Below is a small trained network, with its code and all its weights. Each question gives an input and a target symbol and asks what happens when units are switched off, that is, made to give their printed mean instead of their output.

import numpy as np


def w(rows, s, z=0):
    codes = np.array(rows[::2]) - 128.0
    scale = np.full(codes.shape[1], s)
    scale[-1] = z or s
    return codes * scale


def norm(h):
    return h / np.sqrt((h * h).mean(-1, keepdims=True) + 1e-5)


def softmax(a):
    e = np.exp(a - a.max(-1, keepdims=True))
    return e / e.sum(-1, keepdims=True)


def log_softmax(a):
    a = a - a.max(-1, keepdims=True)
    return a - np.log(np.exp(a).sum(-1, keepdims=True))


def net(x, mask):
    ids = ['ΓΔΣΨΩαβεζηλμξτφ'.index(c) for c in x.split()]
    T = len(ids)
    res = E[ids] + P[:T]
    u = 0
    for l in range(3):
        r = norm(res)
        for j in range(3):
            rows = slice(3 * j, 3 * j + 3)
            q, k, v = (r @ M[l][rows].T for M in (Q, K, V))
            z = softmax(np.where(np.tri(T) > 0, q @ k.T / 3**0.5, -1e9)) @ v
            o = O[l][rows]
            res = res + np.where(mask[u + j], z, o[:, -1]) @ o[:, :-1]
        u += 3
    return log_softmax(norm(res)[-1] @ U[:, :-1].T + U[:, -1])


Q, K, V, O = {}, {}, {}, {}
E = w([
[97,51,117,93,126,169,156],'Γ',
[175,21,108,151,115,224,117],'Δ',
[148,78,194,114,98,199,134],'Σ',
[40,140,157,162,1,75,18],'Ψ',
[118,62,157,157,183,165,115],'Ω',
[183,167,186,179,133,104,125],'α',
[71,168,153,156,149,195,135],'β',
[133,112,101,154,148,153,95],'ε',
[102,80,108,98,189,214,106],'ζ',
[193,132,175,150,184,179,70],'η',
[99,148,57,151,242,94,166],'λ',
[203,46,110,107,162,70,121],'μ',
[123,71,101,195,104,101,212],'ξ',
[123,84,251,41,248,83,210],'τ',
[138,216,61,56,16,103,137],'φ',
],0.0041)
P = w([
[153,74,130,199,219,159,161],'0',
[170,83,117,201,217,150,150],'1',
[161,74,121,189,216,148,138],'2',
[136,75,120,173,207,149,136],'3',
[134,61,126,152,214,150,124],'4',
[111,68,120,146,222,151,123],'5',
[125,57,108,148,243,163,111],'6',
[117,60,109,144,247,143,98],'7',
[121,52,125,141,253,166,102],'8',
[114,38,113,139,244,190,94],'9',
],0.0013)
Q[0] = w([
[218,217,58,24,99,102,192],'L0H1',
[146,228,134,118,131,187,121],'L0H1',
[64,100,133,73,180,159,181],'L0H1',
[253,199,104,30,74,78,75],'L0H2',
[215,96,210,185,196,126,166],'L0H2',
[75,81,109,118,50,178,69],'L0H2',
[127,42,162,152,142,141,116],'L0H3',
[146,125,141,115,136,73,196],'L0H3',
[125,139,155,164,158,110,175],'L0H3',
],0.0066)
K[0] = w([
[224,143,143,38,87,140,135],'L0H1',
[161,164,171,75,133,224,115],'L0H1',
[37,87,175,143,43,117,64],'L0H1',
[170,122,186,87,83,41,13],'L0H2',
[253,132,143,104,220,170,181],'L0H2',
[88,96,123,192,27,200,105],'L0H2',
[137,134,185,170,161,122,104],'L0H3',
[146,100,132,70,157,164,201],'L0H3',
[192,69,124,124,145,139,180],'L0H3',
],0.0063)
V[0] = w([
[186,122,76,122,157,186,228],'L0H1',
[136,158,120,114,96,121,191],'L0H1',
[154,131,135,151,151,186,137],'L0H1',
[118,104,162,76,148,106,101],'L0H2',
[123,154,96,153,118,98,182],'L0H2',
[118,62,235,208,195,72,102],'L0H2',
[77,135,147,99,64,105,2],'L0H3',
[196,147,165,80,194,176,135],'L0H3',
[140,150,51,139,109,166,157],'L0H3',
],0.0031)
O[0] = w([
[53,202,105,114,147,137,188,184],'L0H1',
[124,149,134,148,65,130,169,81],'L0H1',
[117,187,128,103,172,151,135,177],'L0H1',
[97,101,139,150,138,169,136,127],'L0H2',
[172,136,112,110,74,132,135,101],'L0H2',
[106,2,137,85,161,146,122,254],'L0H2',
[108,176,125,148,127,34,169,36],'L0H3',
[186,155,148,170,125,158,72,183],'L0H3',
[142,64,181,98,166,146,111,112],'L0H3',
],0.0035,0.003)
Q[1] = w([
[175,31,129,57,160,136,134],'L1H1',
[150,27,180,91,132,173,84],'L1H1',
[112,48,150,92,178,201,104],'L1H1',
[90,107,168,173,181,177,51],'L1H2',
[123,143,178,101,115,55,82],'L1H2',
[57,103,181,188,191,148,45],'L1H2',
[188,255,210,112,134,146,193],'L1H3',
[19,100,23,167,125,138,78],'L1H3',
[120,114,6,85,56,105,127],'L1H3',
],0.0053)
K[1] = w([
[70,106,109,192,99,27,64],'L1H1',
[85,66,181,212,85,107,23],'L1H1',
[29,96,157,170,119,115,45],'L1H1',
[59,101,163,207,99,41,65],'L1H2',
[161,126,182,183,148,84,155],'L1H2',
[70,109,180,244,93,46,92],'L1H2',
[182,183,117,213,218,219,235],'L1H3',
[2,146,77,146,56,63,81],'L1H3',
[134,181,70,82,41,108,136],'L1H3',
],0.006)
V[1] = w([
[194,81,129,52,231,186,228],'L1H1',
[146,106,224,106,146,133,108],'L1H1',
[237,144,156,53,214,142,248],'L1H1',
[192,181,64,98,191,227,217],'L1H2',
[110,142,206,72,137,124,42],'L1H2',
[214,122,109,191,143,192,180],'L1H2',
[123,89,87,190,157,35,40],'L1H3',
[135,84,178,4,95,145,37],'L1H3',
[132,122,180,152,91,70,77],'L1H3',
],0.0024)
O[1] = w([
[251,52,177,67,174,124,139,252],'L1H1',
[104,120,126,87,175,128,89,179],'L1H1',
[203,61,165,98,222,211,130,119],'L1H1',
[85,228,203,151,237,131,73,156],'L1H2',
[69,152,50,74,97,120,130,134],'L1H2',
[72,159,180,174,201,84,117,178],'L1H2',
[137,227,222,107,106,162,207,160],'L1H3',
[33,173,94,162,105,140,149,175],'L1H3',
[104,206,129,92,153,165,150,77],'L1H3',
],0.0026,0.0019)
Q[2] = w([
[34,112,57,180,124,118,185],'L2H1',
[78,145,38,145,96,114,138],'L2H1',
[41,17,67,133,118,187,118],'L2H1',
[219,168,254,170,177,89,122],'L2H2',
[200,225,183,187,145,131,190],'L2H2',
[92,82,100,140,165,207,89],'L2H2',
[4,107,93,136,64,80,88],'L2H3',
[198,197,223,100,149,50,130],'L2H3',
[161,79,206,49,89,80,85],'L2H3',
],0.0075)
K[2] = w([
[16,91,144,128,140,2,172],'L2H1',
[41,107,132,112,97,36,82],'L2H1',
[55,47,166,87,143,104,88],'L2H1',
[149,108,234,195,117,165,200],'L2H2',
[109,148,170,227,103,165,217],'L2H2',
[72,73,99,118,119,131,38],'L2H2',
[44,149,27,214,95,139,164],'L2H3',
[202,161,198,65,83,72,98],'L2H3',
[115,57,131,34,39,135,41],'L2H3',
],0.0072)
V[2] = w([
[71,56,126,220,113,107,83],'L2H1',
[132,136,78,166,19,155,98],'L2H1',
[149,127,89,192,159,134,205],'L2H1',
[75,145,169,178,54,218,109],'L2H2',
[142,205,72,32,134,157,207],'L2H2',
[133,155,144,12,46,41,97],'L2H2',
[144,174,47,113,40,126,60],'L2H3',
[88,92,150,254,136,173,153],'L2H3',
[88,158,135,171,61,19,190],'L2H3',
],0.0041)
O[2] = w([
[129,194,169,142,80,83,41,167],'L2H1',
[187,199,77,35,73,109,134,56],'L2H1',
[82,75,60,169,105,142,94,125],'L2H1',
[152,18,190,131,156,217,239,95],'L2H2',
[91,115,191,1,86,100,72,71],'L2H2',
[135,82,230,158,159,68,75,22],'L2H2',
[152,13,101,164,197,175,78,30],'L2H3',
[58,162,201,125,102,108,66,182],'L2H3',
[86,161,130,162,220,205,147,2],'L2H3',
],0.004,0.0051)
U = w([
[115,106,231,53,217,99,220,165],'Γ',
[221,202,216,218,96,64,179,147],'Δ',
[95,162,37,147,243,104,201,177],'Σ',
[104,90,123,244,17,41,236,85],'Ψ',
[210,32,93,128,131,11,110,206],'Ω',
[227,166,177,155,197,197,49,175],'α',
[189,102,251,83,40,191,187,145],'β',
[90,96,57,22,205,230,88,68],'ε',
[47,36,73,13,69,121,202,86],'ζ',
[225,49,37,153,61,240,119,62],'η',
[182,223,66,21,70,133,165,253],'λ',
[127,165,2,214,86,99,9,6],'μ',
[31,251,181,149,126,181,162,159],'ξ',
[48,21,157,244,221,137,122,17],'τ',
[111,142,218,43,93,41,46,92],'φ',
],0.0089,0.0034)

Each question gives the input, a string of symbols that net reads in full, and the target symbol t.
The units are the heads (3 rows each of Q, K, V and O). Each row of codes is followed by its name. A weight is (code - 128) times the scale printed after its matrix; where a second scale follows, it is the last column's (O and U).
mask holds one flag per head, layer by layer. A switched-off head (its flag False) gives its mean, the last column of its rows in O, instead of its output. The means were averaged over made-up inputs and are rounded, as every weight is.
A unit's drop is (log p(t) with every unit on - log p(t) with that unit switched off) / (log p(t) with every unit on - log p(t) with every unit switched off).
The circuit of an input: a set's keep is (log p(t) with only the set's units on - log p(t) with every unit switched off) / (log p(t) with every unit on - log p(t) with every unit switched off). Starting from all 9 units, units are removed one at a time, each time the one whose removal leaves the highest keep (on an exact tie, the one counted first), for as long as the keep stays at least 0.8.
units of the circuit, in order: the units of the circuit, biggest drop first
unit that matters most: the unit with the biggest drop
which heads matter: for each layer, one digit per head in row order, 1 if its drop is at least 0.15 and else 0, layers parted by /
input μ τ ε Ψ Γ μ τ ε η, target τ: units of the circuit, in order -> [L1H1; L2H3; L2H2]
input Ψ β Ω λ ε, target λ: unit that matters most -> L2H1
input ζ η Σ Ψ μ Γ ζ, target μ: which heads matter -> 100 / 110 / 101
input ε β β Δ Ψ μ ξ Ω, target ξ: which heads matter -> 000 / 101 / 101
input ε Ω ε ζ ξ λ ζ Ψ μ λ, target μ: units of the circuit, in order -> [L1H1; L0H1]
input β η τ Ψ μ β η μ Δ, target μ: which heads matter -> 000 / 100 / 101
input ζ λ ξ Ψ τ ζ φ Δ, target φ: units of the circuit, in order -> [L2H2; L1H1]
input Ψ ζ τ, target τ: units of the circuit, in order -> [L2H3; L1H1; L0H1]
input φ λ μ φ ε Γ Ψ ζ, target ζ: which heads matter -> 111 / 011 / 111
input Γ η φ Ψ τ Ω Δ, target τ: which heads matter -> 010 / 100 / 011
input ζ η β τ μ Σ Ψ τ λ, target τ: which heads matter -> 100 / 110 / 011
input ξ φ Ω φ Ψ τ η, target τ: units of the circuit, in order -> [L1H1; L2H2; L0H2]
input β Σ Σ Ψ Δ Σ ε, target ε: which heads matter -> 001 / 111 / 111
input α ζ β Ψ Σ μ ζ Ω, target μ: which heads matter -> 000 / 110 / 101
input α Ψ β μ Σ η Δ μ ξ ξ, target ξ: unit that matters most -> L1H1
input Δ Ω Ψ τ φ Σ ε, target φ: units of the circuit, in order -> [L2H2; L1H2]
input Γ η Ψ Δ φ τ, target φ: units of the circuit, in order -> [L2H2; L1H1; L1H2]
input Ψ Γ μ Ψ Γ η τ τ Ψ ξ, target τ: units of the circuit, in order -> [L2H3; L1H1; L2H2]
input τ Ψ η μ Δ φ η μ, target φ: which heads matter -> 000 / 101 / 110
input β Γ τ η Σ λ Ψ Δ τ ζ, target τ: units of the circuit, in order -> [L2H2]
input Ω ξ λ ξ Γ α Ψ τ μ Γ, target τ: which heads matter -> 100 / 100 / 011
input Ω μ Δ ξ μ ε Γ φ Ψ β, target φ: which heads matter -> 001 / 111 / 110
input τ Γ Δ ζ Ψ, target ζ: which heads matter -> 001 / 111 / 111
input ξ μ Γ α φ Ψ Σ β φ μ, target φ: which heads matter -> 000 / 100 / 110
input Ψ τ Σ Δ η Δ τ Δ, target τ: which heads matter -> 000 / 100 / 011
input Ψ ξ μ, target ξ: units of the circuit, in order -> [L1H1; L2H3]
input η β η φ Ω ε Ψ φ Ω, target φ: unit that matters most -> L2H2
